Below are the code and all the weights of a small trained network. Each question names an input and a class and asks about switching units off, where a switched-off unit gives its printed mean instead of its output.

import numpy as np


def w(rows, s, z=0):
    codes = np.array(rows[::2]) - 128.0
    scale = np.full(codes.shape[1], s)
    scale[-1] = z or s
    return codes * scale


def norm(h):
    return h / np.sqrt((h * h).mean(-1, keepdims=True) + 1e-5)


def f(y):
    return np.maximum(y, 0)


def log_softmax(a):
    a = a - a.max(-1, keepdims=True)
    return a - np.log(np.exp(a).sum(-1, keepdims=True))


def net(x, mask):
    res = np.array(x, float).reshape(1, 4) / 4 @ E
    u = 0
    for l in range(3):
        y = f(norm(res) @ A[l][:, :-1].T + A[l][:, -1])
        res = res + np.where(mask[u : u + 4], y, B[l][:, -1]) @ B[l][:, :-1]
        u += 4
    return log_softmax(norm(res)[-1] @ U[:, :-1].T + U[:, -1])


A, B = {}, {}
E = w([
[237,159,85,72,121,162,132,125,166,75,28,110],'x0',
[153,149,41,70,244,77,30,33,110,234,111,45],'x1',
[45,157,165,127,202,157,70,253,199,101,162,127],'x2',
[72,146,43,64,221,68,166,106,159,75,29,46],'x3',
],0.0015)
A[0] = w([
[174,141,67,70,143,139,166,65,119,150,91,131,141],'L0N0',
[213,113,130,93,6,192,175,128,69,158,100,191,23],'L0N1',
[196,149,63,29,75,152,152,233,204,24,48,114,28],'L0N2',
[244,128,123,130,118,211,126,135,122,108,172,145,2],'L0N3',
],0.0022,0.0006)
B[0] = w([
[138,179,184,167,91,159,160,95,102,100,169,200,218],'L0N0',
[143,96,163,157,181,182,167,138,169,75,150,72,251],'L0N1',
[130,93,119,108,186,82,130,116,105,195,138,102,250],'L0N2',
[137,147,165,147,108,116,183,209,253,100,141,98,192],'L0N3',
],0.0042,0.0023)
A[1] = w([
[42,98,214,175,65,213,107,134,100,172,221,253,75],'L1N0',
[26,76,77,48,193,40,253,159,112,109,90,116,20],'L1N1',
[68,186,163,95,148,99,65,234,180,201,145,99,11],'L1N2',
[134,116,109,142,109,247,119,186,203,44,81,217,253],'L1N3',
],0.0021,0.0006)
B[1] = w([
[227,204,124,174,184,63,221,86,163,100,13,176,253],'L1N0',
[124,41,108,193,79,192,63,75,182,159,75,157,234],'L1N1',
[165,235,70,84,120,86,84,197,54,134,252,156,217],'L1N2',
[127,153,161,122,110,180,67,119,143,210,170,109,231],'L1N3',
],0.004,0.0024)
A[2] = w([
[169,117,182,133,107,89,187,124,148,57,65,131,245],'L2N0',
[126,127,121,37,135,148,4,188,90,156,162,143,105],'L2N1',
[186,103,120,95,186,131,193,57,116,115,85,53,42],'L2N2',
[144,223,96,108,54,56,166,88,22,137,111,160,2],'L2N3',
],0.0037,0.00054)
B[2] = w([
[78,107,92,65,120,176,42,115,148,128,151,77,254],'L2N0',
[53,169,135,85,27,6,79,174,72,210,146,52,223],'L2N1',
[153,131,131,161,198,55,176,128,68,72,189,143,245],'L2N2',
[112,192,121,109,180,109,114,252,134,201,81,169,209],'L2N3',
],0.0047,0.0031)
U = w([
[87,34,82,158,89,178,113,72,165,132,19,160,109],'0',
[53,152,109,73,33,83,56,177,102,189,136,64,138],'1',
[164,193,105,138,196,57,156,153,77,160,107,195,141],'2',
[154,77,113,125,166,125,169,59,96,54,162,83,129],'3',
[154,159,208,156,64,220,145,172,210,105,155,139,150],'4',
[122,104,170,8,29,205,129,132,2,116,26,212,2],'5',
],0.0086,0.0085)

Each question gives the input, the list of numbers given to net, and the class t.
The units are the neurons (one row each of A and B). Each row of codes is followed by its name. A weight is (code - 128) times the scale printed after its matrix; where a second scale follows, it is the last column's (A, B and U).
mask holds one flag per neuron, layer by layer. A switched-off neuron (its flag False) gives its mean, the last column of its row in B, instead of its output. The means were averaged over made-up inputs and are rounded, as every weight is.
A unit's drop is (log p(t) with every unit on - log p(t) with that unit switched off) / (log p(t) with every unit on - log p(t) with every unit switched off).
The circuit of an input: a set's keep is (log p(t) with only the set's units on - log p(t) with every unit switched off) / (log p(t) with every unit on - log p(t) with every unit switched off). Starting from all 12 units, units are removed one at a time, each time the one whose removal leaves the highest keep (on an exact tie, the one counted first), for as long as the keep stays at least 0.8.
circuit, biggest first: the units of the circuit, biggest drop first
unit that matters most: the unit with the biggest drop
k most important neurons: the k neurons with the biggest drops, biggest first
k most important neurons of layer l: the k neurons of layer l with the biggest drops, biggest first
input [8,1,-8,1], class 3: most important neuron => [L0N1]
input [2,0,-6,-4], class 4: 2 most important neurons => [L0N3 L0N2]
input [8,-8,5,2], class 1: 4 most important neurons => [L1N0 L0N2 L1N3 L0N0]
input [4,-8,-3,6], class 3: 4 most important neurons => [L2N2 L0N2 L0N1 L2N3]
input [4,6,-7,-6], class 3: 4 most important neurons => [L0N1 L1N2 L0N3 L1N0]
input [-6,-3,8,-7], class 2: 3 most important neurons of layer 0 => [L0N1 L0N3 L0N0]
input [6,3,-5,0], class 3: circuit, biggest first => [L1N0 L2N2]
input [1,1,2,8], class 3: circuit, biggest first => [L2N3 L2N1]
input [-6,1,-6,8], class 0: 2 most important neurons of layer 1 => [L1N1 L1N2]
input [-3,-2,4,-4], class 2: 2 most important neurons => [L1N0 L0N1]
input [6,0,4,2], class 1: 3 most important neurons => [L1N0 L2N1 L0N1]
input [8,-2,-7,3], class 3: 3 most important neurons => [L0N1 L1N2 L2N0]
input [-4,4,-3,6], class 3: 3 most important neurons of layer 1 => [L1N2 L1N1 L1N0]
input [-4,-2,-4,7], class 0: circuit, biggest first => [L1N1]
input [-7,3,5,-1], class 2: 3 most important neurons => [L1N0 L0N2 L2N0]
input [5,3,1,8], class 3: 2 most important neurons => [L2N3 L2N2]
input [4,-4,-8,7], class 3: 4 most important neurons => [L2N2 L1N2 L2N0 L1N1]
input [8,6,-4,-5], class 3: 2 most important neurons of layer 0 => [L0N1 L0N3]
input [-7,-6,4,6], class 4: 2 most important neurons of layer 2 => [L2N1 L2N2]
input [-6,3,-5,-4], class 2: unit that matters most => L2N3
input [-7,-3,-3,-3], class 2: 2 most important neurons of layer 1 => [L1N0 L1N1]
input [-8,5,8,-7], class 2: 2 most important neurons of layer 1 => [L1N0 L1N3]
